[144 175 132 124  84 156 119 112 172 115  70 141 120  83  41  85 156 121
 206 139  97  99 141 146 175 132 124  84 146 133 156 131]  pozof
[177 165 156 121 103 164 109  92 133 135  56 158  99 106  86  77 146 134
 184  81 108 112 110 152 200 125 170 112 148 130 133 132]  kenu
[166 118  88 134 129 125 136 104  70  98 148 141 124 168 149 203 135 123
  80 113 171 112 106 129  95 163 156 141 137 115  82 108]  kevav
[169 120  98 142 119 124 134 117  94  91 114 134 124 133 109 179 150 127
 105 129 155  95 112 139 130 155 153 119 147 131 118 111]  dezub
[166 118  88 134 123 125 136 118  70  98 100 141 111 168 149 203 135 123
  80 113 171 112 106 129  95 163 156 141 137 115  82 108]  tonas
[166 118  88 134 123 125 109 118  70  98 100 141 111 168 149 203 135 123
  80 113 110 112 106 129  95 153 155 141 137 115  82 108]  puf
[174 122  71 162 142 121 147 120  59 113 113 119 116 149 157 187 146 126
  92  92 151  91  73 147 155 137 161 147 145 143 138 108]  veg
[151 145 157 114 100 156 119 112 172 115  70 141 120  83  41  85 156 130
 206 139  97  99 141 146 175 132 124  84 146 133 156 131]  faruf
then: [155 153]
[119 147 131]
asked: [166 118  88 134 123 125 109 118  70  98 100 141 111 168 149 203 135 123
  80 113 110 112 106 129  95 153 155 141 137 115  82 108]
puf
asked: [151 145 157 114 100 156 119 112 172 115  70 141 120  83  41  85 156 130
 206 139  97  99 141 146 175 132 124  84 146 133 156 131]
faruf

[124 124 127  91 130 191 157 125 124 121 124 129 131]  gunu
[127 124 124  96 131 142 146 138 113 123 132 130 110]  tafo
[123 147 126 128 127 147 136 143 123 130 112 123 114]  Sifad
[144 143 140 114 148 137 134 127 131 131 141 126 144]  Tov
[146 121 128 155 125 131 104 125 125 136 136 135 123]  Buga
[135 137 128 125 119 108 128 122 130 126 136 126 131]  Lotag
[122 139 122 110 122 125 148 133 140 127 123 145 134]  Bog
[104 117 132 166 123  74 142 126 135 122 132 133 139]  morov
[119 137 133  81 142 151  91 126 138 127 135 124 133]  famu
[138 113 120  51 124  93 130 134 131 122 128 129 134]  tos
then: [110 122 125 148 133]
[140 127 123]
asked: [128 155 125 131]
Buga
then: [123 147 126 128 127 147 136 143 123]
[130 112 123]
then: [110 122 125 148 133 140]
[127 123 145]
then: [157 125]
[124 121 124]
then: [127 124 124]
[ 96 131 142]

[154 111 118 136 100 149 117 116  94 115 139  92 110 154  98 178 115 176
 148 188 145 140 158  80 104 142 146 134 102 175 109 174 121  98  91 153
 120 105 110 172  86  39 113  93 131] = geb
[175 127  95 133  88 141 155 141  77 107 168  97 164 182 122 206 160 169
  97 195 134  57 180  82 129 149 173  90 117 172 166 130  97  85  95 134
 130 124 110 206  74 113  97 108 139] = Zon
[160 151 120 138 120 123 142 125 101 116 129 129 156 154 138 174 143 152
  95 181 135 104 136 123 137 144 158 156 128 147 171 100 104  97 112 119
 132 135 111 186  85 147 113 115 125] = tugu
[154 138 174 143 150  95 181 135 108 135 176  92 107 154  96 153 116 147
 149 134 130 156 158 123 104 137 136 144 130 139 125 119 135 110 120 130
 119 101 106 122  99  63 128  81 100] = taf
[160 151 120 138 120 123 142 125 101 116 129 129 156 154 138 174 143 152
  95 181 135  73 149  89 138 136 151  98 113 159 146 151 111 107 107 141
 136 136 125 185 108 131 102 141 149] = bev
then: [111 118 136 100]
[149 117 116]
asked: [160 151 120 138 120 123 142 125 101 116 129 129 156 154 138 174 143 152
  95 181 135  73 149  89 138 136 151  98 113 159 146 151 111 107 107 141
 136 136 125 185 108 131 102 141 149]
bev
asked: [156 158 123 104 137 136 144]
taf
then: [149  89]
[138 136 151]
asked: [ 82 129 149 173  90 117]
Zon
then: [ 95 134 130 124]
[110 206  74]
then: [206 160]
[169  97 195]

[105 136 178 124 128  83 128] = Tiz
[120 131 200 103 118 135 105] = siv
[136 105 178 107 128  83 114] = fene
then: [136 105 178]
[107 128  83]
then: [120 131 200]
[103 118 135]
then: [131 200]
[103 118 135]
asked: [136 105 178 107 128  83 114]
fene
then: [178 107]
[128  83 114]

[155 106 119 112 147 118 103 102  94 142 117 119 104 116 113 118 110 119
  99 111 122 112 128 156] : dofi
[110 155  94 101 118 100 113 173 149  85  96 172 147 109 170  80 112 103
 139  90  93  93 106 105] : befi
[162 100 117 108 154 117  97  94  85 146 113 116 100 115 109 117 107 118
  91 108 122 109 129 163] : Liser
[155  93 160 148 132 151 128  74  95 168 157  86  96 135  74 163 128 138
  98 152 153 145 144 152] : Bib
[ 98  95 109 125 105 108 104 128 106  85 105  98 106  89 111 111 180 179
 165 154  90 174  77  95] : ven
[ 90  86 103 122  98 101  96 129 100  73  97  92  99  77 107 105 192 190
 175 159  78 184  62  88] : bub
[124 125 126 127 126 126 125 126 126 125 126 126 149 150 163 124 139 169
 130 127 125 126 125 125] : nipu
[ 84 126 123 137  95 124 141 140 142  98 124 107 135 122 123 134 167 159
 166 154 119 165 104  84] : gigo
[155 140  81  82 135  84 125 143 113 131  82 128 149 130 139 124 163 169
 150 108 120 146 129 156] : reke
asked: [123 134]
gigo
asked: [ 96 172 147 109]
befi
then: [135  74 163 128 138  98 152]
[153 145 144]
then: [149 130 139 124 163 169 150]
[108 120 146]

[104 151  96  87 141 145 131 152  81] = gavo
[143 184 146 182  89 165 129  78  88] = ligeg
[143 184 146  99 129 165  89  78  88] = fipiv
[143  78 146  99  89  80 129  78  88] = gafo
[143 184 146  99  89 165 129  78  88] = veta
[ 99 166  89  99  89 165 127 123  99] = pibi
asked: [143 184 146  99  89 165 129  78  88]
veta
asked: [143 184 146 182  89 165 129  78  88]
ligeg
then: [143  78 146  99  89]
[ 80 129  78]
then: [146  99  89  80]
[129  78  88]
asked: [ 99 166  89  99  89 165 127 123]
pibi
asked: [184 146  99 129 165]
fipiv

[104 111 122 110 135 189 129 141 140 112 130 116  96 133 182 155  90]  dunum
[ 68 142 109 131 120  96  96 112 156 125 117 100 193 138 192 132 123]  Gigik
[148 112 169 119 133 146 159 168 144 158 143 137  75 136  75 140 116]  Bazod
[139 124 175 127 138 118 136 147 120 118 137 128 135 128  69 124 149]  vuves
[129 123 105 142 123 141 145 137 140 138 128  97 106 124 112 166 113]  pusu
[139 124 175 127 138 118 136 147 120 118 137 128 135 128  69 124 137]  ren
[151 118  97 148 141 158 149 143 127 125 144 126 118 122 120 139 144]  devob
[116 133 128 139 122 136 164 105 115 140 140 147 160 120 157 140 105]  kadur
[127 132  90 134 129 189 135 141 112 140 139 113  83 131 152 107 119]  mer
[104 132 122 110 135 189 129 141 120 118 130 116  96 129 182 155  90]  tutil
[148 124 147 130 124 144 102 114 138 135 142 154 126 120 207 112 113]  sani
[112 124 103 136 135 125 124 103 120 118 133 102 105 134 191 109 142]  ribe
asked: [148 124 147 130 124 144 102 114 138]
sani
asked: [139 124 175 127 138 118 136 147 120 118 137 128 135 128  69 124 137]
ren
then: [135 189 129 141 140 112]
[130 116  96]
asked: [156 125 117]
Gigik

[200 159 138 190 194] : veb
[ 69 170 187 138 130] : gutad
[151 160 161 139 129] : mel
[126 131 139 132 126] : lavi
[160 139 161 151 162] : Deni
[126 131 139 131 126] : Luto
asked: [200 159 138 190 194]
veb
asked: [126 131 139 131 126]
Luto
asked: [151 160 161 139 129]
mel
asked: [160 139 161 151]
Deni

[133  72 143 123  61 164 139 104 134  95 108] : savi
[130 143 123  72 139 104 134  61 164  95 108] : Nevag
[130  72 143 123 139 120 134  61 164  95 108] : kala
asked: [130 143 123  72 139 104 134  61 164  95 108]
Nevag
asked: [139 104 134  61 164]
Nevag
asked: [133  72 143 123  61 164 139 104 134  95 108]
savi

[ 74 203  98  94 126  81  94 106 153 130 133 129]  bagu
[111 205 112  39 132 141 119 105 145 149 167 134]  Bik
[ 90 196  80  80 142 200 104  92 119 127 156 169]  fud
then: [205 112  39 132 141 119]
[105 145 149]
then: [ 90 196  80  80 142 200]
[104  92 119]
asked: [ 80  80 142 200 104]
fud

[151 142 129 124  53  99 123 133 156 121 113 171 117 144 121 134 123 136
  98 125 145 146 165 109  95 107 104 120  92 111 153 140 160 123 120 146
 147 102 128  65 102 124 130 130 164 174 141 140 120] : Topu
[120 121 127 129 164 141 130 127 114 130 135 107 134 118 134 126 131 123
 142 145 107 165 125 109  95 146 138 133 147 139 116 123 111 132 146 120
 117 145 124 157 142 128 131 131  99 103 124 106 137] : Fab
[120 121 127 129 164 141 130 127 114 130 135 107 134 118 134 126 131 123
 142 129 120 118 111 136 145 137 138 133 147 139 116 123 111 132 146 120
 117 141 128 158 140 131 128 128 110 106 122 119 133] : depi
asked: [120 121 127 129 164 141 130 127 114 130 135 107 134 118 134 126 131 123
 142 129 120 118 111 136 145 137 138 133 147 139 116 123 111 132 146 120
 117 141 128 158 140 131 128 128 110 106 122 119 133]
depi
asked: [125 145 146 165 109  95 107]
Topu
then: [165 125]
[109  95 146]
asked: [146 138 133 147 139 116 123 111]
Fab
asked: [120 121 127 129 164 141 130 127 114 130 135 107 134 118 134 126 131 123
 142 145 107 165 125 109  95 146 138 133 147 139 116 123 111 132 146 120
 117 145 124 157 142 128 131 131  99 103 124 106 137]
Fab

[185 104 137  80] = bire
[ 60 145 133 185] = mugib
[ 60 145 142 185] = naki
[ 60 145 107 185] = kage
[185 134 137  80] = zak
[ 49 148 185 133] = Lerek
asked: [133 185]
mugib
asked: [ 60 145 142]
naki

[135  99 151 165] : Bati
[120 177 185 117] : Gur
[151  78 146 126] : zigof
[ 78 151 185  64] : vor
asked: [151  78]
zigof
asked: [ 78 151 185  64]
vor
asked: [120 177 185 117]
Gur

[198 146 189  81  53  52 184 165]  Bilip
[165 157  50  87 115 115 201 171]  Fuma
[146 198 176 137  83  88 180  76]  berag
[198 146 176  57 175 175  90 155]  Muv
asked: [146 198 176]
berag
then: [146 176  57 175]
[175  90 155]
asked: [146 176  57]
Muv
then: [146 198]
[176 137  83]
asked: [175  90 155]
Muv
then: [189  81]
[ 53  52 184]

[119 123 127 125 128 130 128]  Litor
[109 132 108 127 129 151 117]  povag
[159 152 121 146 128 137 121]  Sed
[179 151 138 148 126 117 130]  fenu
[ 90 102 130 110 128 124 133]  Ruso
[119 108 148 115 127 105 143]  lif
[166 134 152 138 126 100 141]  pazuk
[ 39  80 120  88 129 136 130]  Ligi
[160 151 125 145 128 133 124]  ruto
[126 137 113 133 129 147 117]  Gekam
[199 158 148 154 126 106 135]  reg
[ 95 111 121 116 129 137 126]  Bipa
asked: [137 121]
Sed
asked: [120  88 129]
Ligi
then: [39 80]
[120  88 129]

[153 165 140  76 143 114 108 133 129 114 119 175 140  52 198 167 135 169
 141 206 140  53  54 183  96  55 132 134 166 198 133 105 141 139 159  84
 145 138 142 157 136  82  96]  fole
[110 135 111 127 112 108 114 133 129 119 114 134 113 129 125 114 132 104
 120 124 135 124 129 125 131 129 122 129  97 131 122 129 123 145 124 127
 117 124 109 106 116 126 122]  Vam
[123 145 124 127 117 124 110 108  91 136 133  89 132 149  71 101 125 102
 134  57 108 135 145  73 139 144 132 110  98  73 132 132 140 101  95 131
 122 136 134 104 130 143 130]  nited
[142 109 133 157 130 149 141  93 107 139 137 109 136 169  91 147 111 150
 132  86  88 164 168  92 149 159 128  98 157  92 132 145 134  82 117 153
 145 129 138 154 138 156 151]  fina
asked: [108  91 136 133  89 132 149]
nited
asked: [108 114 133 129 119 114]
Vam
asked: [145 124 127 117 124 109 106]
Vam
then: [132 104 120 124 135 124 129 125 131 129]
[122 129  97]
then: [ 73 132 132 140]
[101  95 131]
asked: [123 145 124 127 117 124 109]
Vam

